(in the rows, 128 means zero)
Each row has a class, written after it.
[106 118 128 114 175 119 120 123 127 125 150 110 130 132 127 127 101 124
 126 105 124 113 156 116 150 113 136 148 108 117  97 133 134 133 121 113
 136 127 122 147 114 102 108 139 114 103 119 109 123 128  26 127 128 131
 124 143 138 122 121 118 131 136 130 115 124 123 120 117  89 126 148 104
  87 140 130 136 126 125 145 133 139 122 119 132 131 126 138 138 129 124
 128 130 187 112 133 144 112 137 139 141 129] | R
[123 118 136 124 105 209 108 108 126 135 146 137 110 148 144 128 134 127
 124 132 127 116 130 110 137 158 133 137 159 140 134 161 120 128 113 100
 122 119 110 124 144 164 118 123 140 100  79 125 152 130 163 122 138 121
 144 129  91 121 131 156 128 134 134 128 148 127 136 148 159 130  99 124
 128 131 144 121 158 128 131 138 141 137 120 134 132 130 113 125 126 128
 121 125  93 151 136  30 116 112 103 125 114] | F
[140 134 136  96 147 147 122 116 127 129 130 125 136 129 116 127 132 138
 130 117 122 109 154 110 156 148 151 121 157 136 129 139 126 108 131 126
 131 126 108 127 126 145 136 127 128 119  93 131 155 134 173 129 140 128
 126 155 112 152 136 132 123 135 130 123 136 123 130 139 156 132 135 129
 138 134 124 128 127 137 118 128 127 124 135 137 125 148 135 122 129 124
 131 132 108 142 130  70 124 120 115 130 121] | F
[130 130 138 122 203  86 125 136 141 119 123 114 126 137 147 121 100 131
 113 131 123 126 140 138 115 126 118 127 134 128 130 128 130 146 144 154
 134 128 119 111 125 141 133 142 114 148 129 143 129 108  96 119 128 126
 121 133 112 140 152 117 127 105 142 123 172 150 117 119  96 125 122 126
 127 130 131 117 140 131 117 125 115 112 133 132 134 131 114 122 128 116
 132 136 139 138 136 118 128 118 139 131 136] | R
[134 131 126 115 251  47 142 148 131 128 118 129 111 125 148 130 119 140
 105 150 112 120 148 121 114 144 124 116 123 129 146 149 139 150 137 161
 126 140 139 147 108 139 129 156 142 160 128 111 118 134 117 129 131 131
 125 156 139 148 141 113 124 126 117 125 137 137 128 125 133 132 145 123
 132 123  92 117 112 126 125 126 117  96 130 124 110 126 160 115 115 128
 124 129 153 112 127 138 137 130 139 134 114] | R
[124 127 131 113 211  76 124  84 144 130 131 118 113 122 142 125  80 135
 121 100 127 127 145 128 149 109 105 117 120 132 111 146 130 126  89 155
 128 144 122 117 128 127 114 152 108 123 138 130 131 109  83 130 139 129
 120 136 112 148 139 112 122 136 122 119 159 138 123 119 120 122 128 116
 108 167 122 129 129 141 138 132 106 124 129 122 140 124 136 110 130 127
 126 120 185 114 126 130 110 134 137 131 135] | R
[154 129 132 129  81 175 136 103 107 111 150 106 121 129 119 132 150 117
 144 154 121 127 121 134 124 127 145 150 141 122 134 111 132 131  82  94
 123 116 125 149 126 123 129 104 119 117  85 126 120 141  87 149 117 135
 153 133 131 123 135 147 123 148 159 128 150 114 143 120 118 156 125 123
 129 119 147 134 156 114 130 144 135 130 118 123 125 136  98 130 118 123
 118 129 117 141 135 113 122 133 129 142 132] | D
[142 126 132 121 159  89 128 115 130 104 102 123 115 145 132 118  90 130
 102 120 110 132 141 127 180  97 133 127 130 117 120 141 132  71 120 133
 122 130 148 125 147 123 119 114 108 127  95 126 157 123  42 124 139 126
 151 132 116 155 163 103 148 137 127 134 185 127 122 125 168 150 128 133
 140 180 142 122 171 140 129 129  88 132 128 131 137 129  97 127 133 127
 129 141 142 101 105 112 105 104 136  90 125] | D
[137 130 126 137 237  48 126 113 130 117 162 112 108 133 132 140  96 138
 114 109 107 121 164 137 189  84 132 112 118 136 119 147 145 115 144 126
 138 152 111 155 111  75 128 162 112 117 115 112 163 108  45 112 125 124
 117 128  87 141 141  76 126 138 105  96 136 121 101 144 131 112 122 111
 129 165 118 144  71 133 127 120  90 129 123 119 131 119 167  97 122 127
 138 121 191 114 113 130 109 125 164 125 131] | F
[120 127 127 127 146 124 132 122 121 129 137 129 138 124 132 125 131 130
  83 121 126 123 139 128 134 144 125 137 127 131 126 129 132 125 130 126
 102 126 123 123 112 121 126 139 119 112 126 132 125 119 107 135 133 126
 119 126 132 132 131 142 123 133 125 108 123 125 130 127 128 134 131 117
 108 132 116 125 142 126 127 131 135 114 128 124 126 124 138 135 119 131
  88 130 153 107 134 130 120 137 109 149 126] | R
[153 134 148 123 252   4 133 148 142 113  96 132 118 130 131 128 103 143
 120 138 102 121 144 121 140  98 100  94 124 136 156  85 133 134 134 168
 139 161 147 149 123  87 137 174 121 174 124 124 133 125  71 133 116 125
 128 119 133 145 143  84 116 138 113 134 128 124 113 108 167 120 116 126
 172 132 117 131  96 160 124 120  81  86 129 102 131 116 144 120 120 129
 104 129 178 120 109 129 164 136 165 110 135] | D
[160 128 135 139 121 161  98 118 138 114 130 133 129 133 119 131 133 128
 135 141 128 120 133 130 138 154 142 143 153 151 140 134 136  97 109 106
 137 108 126 112 125 152 114 125 120 131  71 127 151 127 147 132 136 134
 131 132 118 133 139 131 127 137 130 124 152 131 124 134 162 140 120 121
 150 129 129 122 140 122 118 141 122 124 123 131 126 133 111 128 119 126
 129 125 124 140 145  57 118 112 112 125 130] | F
[122 120 127 128 156 157 112 134 132 116 154 115 129 112 141 133 123 131
 118 132 117 120 139 130 127 138 133 137 130 125 109 140 137 150 126 110
 123 129 110 137 120 114 118 127 106 125 128 127 119 124  71 120 123 117
 135 125 121 191 125 146 133 115 119 135 127 121 136 116 101 131 133 115
 108 123 136 133 131 117 149 139 139 105 123 126 128 125 130 137 120 122
 121 146 160 126 130 106 105 130 147 145 134] | R
[165 128 144 114  98 148 130 144 126 123 101 142 126 127 122 128 153 128
 117 164 121 129 105 148 105 162 123 120 166 133 165 140 101 127 123 133
 120 107 114 129 143 183 160  96 131 157  90 127 127 141 191 121 121 124
 145 115 129 125 143 150 144 140 162 148 131 129 140 122 167 145 117 117
 153 105 122 102 167 120 124 134 136  93 124 128 118 130 103 141 124 121
 125 124  73 151 133  84 155 135 107 121 126] | D
[121 130 125 117 227  60 126 131 132 125 148 119 125 126 136 163 109 135
 112 120 119 109 149 135 127 129 131 125 131 136 137 129 124 149 139 108
 124 149 109 127 113 119 124 163 120 129 135 132 120 132  94 132 128 124
 116 126 135 140 124 120 117 145 128 114 116 133 130 116 108 120 140 115
 127 132 119 145  93 141 127 132 133 105 128 129 125 118 158 113 113 128
 129 133 174 118 128 142 148 138 131 149 128] | R
[170 143 124 114 252   4 142 137 133 105 105 126 106 130 138 132  43 130
 106 123 109 127 148 102 158  85 110  81 106 150 138 148 152 111 156 201
 116 165 144 164 138 105 142 199 115 196 154 107 150 110  64 131 140 129
 117 123 116 163 161  46 141 123  90 118 165 144 105 163 175 119 110 143
 174 164 103 130  79 157 117 111  42 113 135 107 133 131 143 104 121 132
 158 128 182 100  91 199 150 128 177  81 132] | D
[151 123 124 118 156  90 124 112 130 148 120 122 127 134 119 123  82 112
 104 109 118 140 112 107 156  88 119 107 125 142 109 152 130  79 127 145
 133 139 167 121 154 125 142 114 117 145 117 124 165 109  68 131 132 140
 130 126 129 143 148  83 136 150 102 140 192 126 117 128 170 133  92 127
 144 165 129 119 136 134 118 122  74 129 129 138 134 129  99 137 136 127
 130 130 137 114 112 120 119  91 141  78 226] | D
[142 122 115 144 108 202 114 108 133 114 149 122 123 136 128 134 119 125
 115 113 118 126 120 130 170 125 134 138 143 131 118 132 142  77 121  96
 137 114 132 130 127 129 125 132 114 101  90 113 148 113 115 128 127 127
 143 133  94 128 133 128 126 136 114 123 142 121 123 151 152 134 126 114
 133 157 138 129 131 131 126 131 119 161 119 133 129 128 138 124 127 119
 126 116  93 129 125  37  92 119 114 128 132] | F
